Here is a tiny trained network, its code and every weight. The questions are about switching its units off for an input and a class, where a switched-off unit gives its printed mean instead of its output.

import numpy as np


def w(rows, s, z=0):
    codes = np.array(rows[::2]) - 128.0
    scale = np.full(codes.shape[1], s)
    scale[-1] = z or s
    return codes * scale


def f(y):
    return y / 2 * (1 + np.tanh(0.7978845608 * (y + 0.044715 * y**3)))


def log_softmax(a):
    a = a - a.max(-1, keepdims=True)
    return a - np.log(np.exp(a).sum(-1, keepdims=True))


def net(x, mask):
    res = np.array(x, float).reshape(1, 6) / 4 @ E
    y = f(res @ A[0][:, :-1].T + A[0][:, -1])
    res = res + np.where(mask, y, B[0][:, -1]) @ B[0][:, :-1]
    return log_softmax(res[-1] @ U[:, :-1].T + U[:, -1])


A, B = {}, {}
E = w([
[129,128,129],'x0',
[129,130,128],'x1',
[127,129,129],'x2',
[205,18,70],'x3',
[52,23,151],'x4',
[206,86,254],'x5',
],0.008)
A[0] = w([
[183,104,86,105],'neuron 1',
[108,136,82,49],'neuron 2',
[10,103,53,144],'neuron 3',
[78,88,146,73],'neuron 4',
[160,129,166,67],'neuron 5',
[155,125,181,55],'neuron 6',
[91,78,137,109],'neuron 7',
[86,134,62,2],'neuron 8',
[139,79,48,160],'neuron 9',
[101,186,178,70],'neuron 10',
[162,93,98,85],'neuron 11',
[143,116,181,97],'neuron 12',
[152,129,162,61],'neuron 13',
[146,157,134,61],'neuron 14',
[174,96,93,68],'neuron 15',
[141,124,175,85],'neuron 16',
[85,70,97,158],'neuron 17',
[92,156,156,70],'neuron 18',
[212,172,117,72],'neuron 19',
[88,93,139,69],'neuron 20',
[182,172,124,112],'neuron 21',
[101,173,160,99],'neuron 22',
[94,77,133,83],'neuron 23',
[95,59,173,163],'neuron 24',
[141,118,190,100],'neuron 25',
[106,147,79,94],'neuron 26',
[83,74,117,124],'neuron 27',
[107,134,74,96],'neuron 28',
[71,175,145,149],'neuron 29',
[189,157,90,169],'neuron 30',
[180,165,113,62],'neuron 31',
[100,104,139,68],'neuron 32',
[154,126,167,80],'neuron 33',
],0.014,0.0096)
B[0] = w([
[71,40,160,168],'neuron 1',
[158,98,49,133],'neuron 2',
[209,126,130,255],'neuron 3',
[54,169,37,146],'neuron 4',
[133,108,70,137],'neuron 5',
[151,93,80,142],'neuron 6',
[102,169,118,163],'neuron 7',
[144,99,78,144],'neuron 8',
[131,67,208,217],'neuron 9',
[99,39,128,161],'neuron 10',
[79,55,143,151],'neuron 11',
[178,125,26,153],'neuron 12',
[129,94,68,128],'neuron 13',
[111,106,94,122],'neuron 14',
[35,31,124,151],'neuron 15',
[213,32,43,140],'neuron 16',
[134,195,141,204],'neuron 17',
[50,2,99,137],'neuron 18',
[35,197,86,167],'neuron 19',
[78,162,61,136],'neuron 20',
[80,163,127,164],'neuron 21',
[76,40,152,156],'neuron 22',
[61,151,105,151],'neuron 23',
[112,252,142,217],'neuron 24',
[227,80,46,161],'neuron 25',
[215,93,88,155],'neuron 26',
[97,184,128,178],'neuron 27',
[183,96,105,155],'neuron 28',
[151,29,173,197],'neuron 29',
[90,211,165,195],'neuron 30',
[66,151,89,140],'neuron 31',
[89,142,78,124],'neuron 32',
[148,97,40,138],'neuron 33',
],0.0068,0.0096)
U = w([
[222,133,15,50],'0',
[131,194,239,238],'1',
[126,189,235,226],'2',
[23,52,224,2],'3',
[142,202,230,206],'4',
[2,253,88,7],'5',
],0.0087,0.0093)

Each question gives the input, the list of numbers given to net, and the class t.
The units are the neurons (one row each of A and B). Each row of codes is followed by its name. A weight is (code - 128) times the scale printed after its matrix; where a second scale follows, it is the last column's (A, B and U).
mask holds one flag per neuron, in row order. A switched-off neuron (its flag False) gives its mean, the last column of its row in B, instead of its output. The means were averaged over made-up inputs and are rounded, as every weight is.
A unit's drop is (log p(t) with every unit on - log p(t) with that unit switched off) / (log p(t) with every unit on - log p(t) with every unit switched off).
The circuit of an input: a set's keep is (log p(t) with only the set's units on - log p(t) with every unit switched off) / (log p(t) with every unit on - log p(t) with every unit switched off). Starting from the 12 units with the biggest drops (on a tie, the unit counted first), units are removed one at a time, each time the one whose removal leaves the highest keep (on an exact tie, the one counted first), for as long as the keep stays at least 0.8.
units of the circuit, in order: the units of the circuit, biggest drop first
unit that matters most: the unit with the biggest drop
top k neurons: the k neurons with the biggest drops, biggest first
drop of u: that unit's drop, to one decimal
input [-6,-3,-2,5,3,6], class 0: units of the circuit, in order	neuron 25; neuron 12
input [1,3,7,7,-8,0], class 5: units of the circuit, in order	neuron 19; neuron 30
input [5,1,0,-7,-5,-6], class 3: units of the circuit, in order	neuron 29; neuron 22; neuron 10
input [-2,-1,-4,-2,8,0], class 5: top neuron	neuron 4
input [-1,3,5,3,-7,-2], class 5: units of the circuit, in order	neuron 19; neuron 3
input [6,1,7,8,-3,6], class 3: units of the circuit, in order	neuron 1; neuron 15
input [-1,-7,4,8,1,6], class 3: top 3 neurons	neuron 15; neuron 1; neuron 11
input [0,2,-8,6,-6,-3], class 1: top 2 neurons	neuron 30; neuron 9
input [1,8,-7,-3,-7,-8], class 0: units of the circuit, in order	neuron 26; neuron 28
input [1,-5,-7,5,8,8], class 0: top 3 neurons	neuron 25; neuron 12; neuron 16
input [0,1,6,-6,-7,3], class 5: top 2 neurons	neuron 19; neuron 9
input [1,7,-3,-8,7,5], class 3: units of the circuit, in order	neuron 18; neuron 10
input [6,8,-6,-8,7,4], class 3: units of the circuit, in order	neuron 18; neuron 10
input [1,-6,0,0,6,-8], class 0: unit that matters most	neuron 3
input [-5,-2,2,-8,1,-8], class 0: top 2 neurons	neuron 3; neuron 26
input [-6,4,8,7,-8,-6], class 1: top 2 neurons	neuron 9; neuron 30
input [-1,-3,7,-8,-7,3], class 3: top 2 neurons	neuron 10; neuron 22
input [-3,6,3,-1,2,-7], class 0: drop of neuron 3	0.1
input [-3,-4,7,-4,-4,7], class 0: drop of neuron 16	0.1
input [1,2,3,4,7,-5], class 5: drop of neuron 7	0.4
input [0,4,-2,-7,-4,-7], class 0: unit that matters most	neuron 26
input [-2,0,-3,0,5,0], class 5: drop of neuron 3	-0.1
